Below are the code and all the weights of a small trained network. Each question names an input and a class and asks about switching units off, where a switched-off unit gives its printed mean instead of its output.

import numpy as np


def w(rows, s, z=0):
    codes = np.array(rows[::2]) - 128.0
    scale = np.full(codes.shape[1], s)
    scale[-1] = z or s
    return codes * scale


def norm(h):
    return h / np.sqrt((h * h).mean(-1, keepdims=True) + 1e-5)


def f(y):
    return y / 2 * (1 + np.tanh(0.7978845608 * (y + 0.044715 * y**3)))


def log_softmax(a):
    a = a - a.max(-1, keepdims=True)
    return a - np.log(np.exp(a).sum(-1, keepdims=True))


def net(x, mask):
    res = np.array(x, float).reshape(1, 8) / 4 @ E
    u = 0
    for l in range(2):
        y = f(norm(res) @ A[l][:, :-1].T + A[l][:, -1])
        res = res + np.where(mask[u : u + 11], y, B[l][:, -1]) @ B[l][:, :-1]
        u += 11
    return log_softmax(norm(res)[-1] @ U[:, :-1].T + U[:, -1])


A, B = {}, {}
E = w([
[37,2,72,165,32,58,96,146,72],'x0',
[138,126,143,142,132,105,128,131,133],'x1',
[240,38,199,44,67,198,126,104,119],'x2',
[145,117,130,150,149,116,125,126,107],'x3',
[129,127,117,123,133,134,128,132,120],'x4',
[147,121,125,143,143,110,115,115,128],'x5',
[121,132,124,122,120,139,127,134,127],'x6',
[49,134,231,10,185,84,4,166,60],'x7',
],0.0059)
A[0] = w([
[163,159,125,112,140,138,145,108,149,92],'0.n0',
[82,86,142,80,149,121,99,122,96,143],'0.n1',
[169,106,48,180,65,156,199,117,143,77],'0.n2',
[153,156,134,123,147,150,152,129,126,80],'0.n3',
[134,146,119,110,140,137,143,119,116,131],'0.n4',
[78,9,82,153,82,121,136,121,112,3],'0.n5',
[158,162,133,136,137,166,131,130,136,70],'0.n6',
[74,160,74,177,141,108,148,150,129,29],'0.n7',
[111,161,138,111,96,142,104,135,103,93],'0.n8',
[153,147,122,111,156,143,156,126,136,94],'0.n9',
[195,39,137,96,83,157,149,137,125,35],'0.n10',
],0.015,0.0031)
B[0] = w([
[157,166,96,145,105,113,81,120,139,158],'0.n0',
[135,64,146,159,165,127,144,185,190,199],'0.n1',
[112,50,209,123,193,99,106,208,171,253],'0.n2',
[136,152,97,133,89,129,149,157,112,151],'0.n3',
[107,142,126,168,98,148,142,144,131,134],'0.n4',
[200,249,74,133,69,115,124,148,126,246],'0.n5',
[175,162,102,101,118,93,122,118,121,153],'0.n6',
[101,109,110,105,129,194,134,19,93,201],'0.n7',
[161,114,164,173,157,116,124,109,141,141],'0.n8',
[127,159,114,146,90,134,148,157,115,151],'0.n9',
[65,123,91,131,149,172,137,26,82,218],'0.n10',
],0.016,0.013)
A[1] = w([
[61,119,114,122,153,154,140,71,87,33],'1.n0',
[117,103,128,124,144,155,115,73,107,32],'1.n1',
[171,95,69,176,84,87,131,134,75,79],'1.n2',
[122,153,108,105,150,102,130,95,116,129],'1.n3',
[122,46,207,118,146,80,147,192,135,74],'1.n4',
[108,76,159,67,89,180,135,39,54,31],'1.n5',
[139,105,166,136,156,125,140,194,185,81],'1.n6',
[31,134,115,109,151,147,166,24,105,5],'1.n7',
[186,228,101,93,42,106,117,180,84,55],'1.n8',
[142,198,79,139,77,131,67,133,112,85],'1.n9',
[105,150,129,120,39,12,90,166,92,61],'1.n10',
],0.011,0.0018)
B[1] = w([
[142,114,72,134,89,121,122,69,100,196],'1.n0',
[135,137,103,132,113,113,126,91,118,170],'1.n1',
[97,191,195,92,162,145,92,127,148,161],'1.n2',
[129,109,146,101,121,147,90,141,121,147],'1.n3',
[155,79,119,138,168,145,145,170,211,237],'1.n4',
[35,113,81,124,115,132,119,72,91,197],'1.n5',
[101,54,151,111,124,82,105,131,106,226],'1.n6',
[115,83,109,88,89,145,118,65,45,225],'1.n7',
[127,252,140,169,132,119,146,159,119,254],'1.n8',
[153,141,186,99,79,108,156,172,137,228],'1.n9',
[191,192,127,127,165,195,189,103,123,158],'1.n10',
],0.015,0.0097)
U = w([
[126,64,135,136,193,105,124,159,188,254],'0',
[154,246,127,130,117,120,145,149,137,43],'1',
[86,117,78,108,122,147,126,34,87,85],'2',
],0.012,0.00068)

Each question gives the input, the list of numbers given to net, and the class t.
The units are the neurons (one row each of A and B). Each row of codes is followed by its name. A weight is (code - 128) times the scale printed after its matrix; where a second scale follows, it is the last column's (A, B and U).
mask holds one flag per neuron, layer by layer. A switched-off neuron (its flag False) gives its mean, the last column of its row in B, instead of its output. The means were averaged over made-up inputs and are rounded, as every weight is.
A unit's drop is (log p(t) with every unit on - log p(t) with that unit switched off) / (log p(t) with every unit on - log p(t) with every unit switched off).
The circuit of an input: a set's keep is (log p(t) with only the set's units on - log p(t) with every unit switched off) / (log p(t) with every unit on - log p(t) with every unit switched off). Starting from the 12 units with the biggest drops (on a tie, the unit counted first), units are removed one at a time, each time the one whose removal leaves the highest keep (on an exact tie, the one counted first), for as long as the keep stays at least 0.8.
circuit, biggest first: the units of the circuit, biggest drop first
unit that matters most: the unit with the biggest drop
top k neurons: the k neurons with the biggest drops, biggest first
k most important neurons of layer l: the k neurons of layer l with the biggest drops, biggest first
input [2,-4,2,3,7,-5,-2,3], class 0: circuit, biggest first => 0.n1
input [-3,3,7,-8,1,1,6,-2], class 2: top 2 neurons => 0.n10, 0.n5
input [8,3,8,6,4,-8,3,5], class 1: 4 most important neurons of layer 0 => 0.n2, 0.n5, 0.n7, 0.n1
input [-6,-6,8,-7,6,0,-5,5], class 2: top 3 neurons => 0.n5, 0.n2, 0.n10
input [8,-5,-7,0,-3,3,-2,-8], class 0: top 2 neurons => 0.n2, 0.n10
input [-4,-3,7,1,1,-2,8,0], class 2: 2 most important neurons of layer 0 => 0.n10, 0.n5
input [5,4,-4,-5,5,-5,-7,0], class 1: top 2 neurons => 0.n5, 0.n10
input [-4,8,6,-8,8,7,8,-7], class 0: top 2 neurons => 0.n2, 0.n7
input [4,7,-1,7,6,-1,-8,2], class 1: 2 most important neurons of layer 0 => 0.n5, 0.n2
input [-6,-4,8,1,7,4,5,-2], class 2: 2 most important neurons of layer 0 => 0.n10, 0.n5
input [-7,-4,-8,1,-2,1,0,1], class 2: 2 most important neurons of layer 0 => 0.n7, 0.n5
input [6,0,-6,-3,8,3,8,2], class 1: 2 most important neurons of layer 0 => 0.n5, 0.n10
input [0,7,-6,-8,3,2,4,8], class 0: top 2 neurons => 0.n10, 0.n1
input [4,0,0,6,-2,-6,-6,5], class 0: unit that matters most => 0.n1
input [6,-6,5,-3,4,-2,1,0], class 1: top 2 neurons => 0.n5, 0.n7
input [-6,8,-5,-6,-8,-3,4,-8], class 0: top 2 neurons => 0.n2, 0.n5
input [2,3,-7,5,4,-5,-2,-8], class 0: 2 most important neurons of layer 0 => 0.n2, 0.n10
input [5,0,-5,-6,2,8,5,-1], class 1: 2 most important neurons of layer 0 => 0.n5, 0.n10
input [-1,-2,6,-6,-6,-6,-5,7], class 0: 2 most important neurons of layer 0 => 0.n1, 0.n7
input [4,-6,-2,0,-7,-5,-4,6], class 0: unit that matters most => 0.n1
input [-4,-2,-8,-1,4,-2,4,0], class 2: top 2 neurons => 0.n7, 0.n5
input [-4,3,8,3,6,-1,-2,-2], class 2: 2 most important neurons of layer 0 => 0.n10, 0.n5
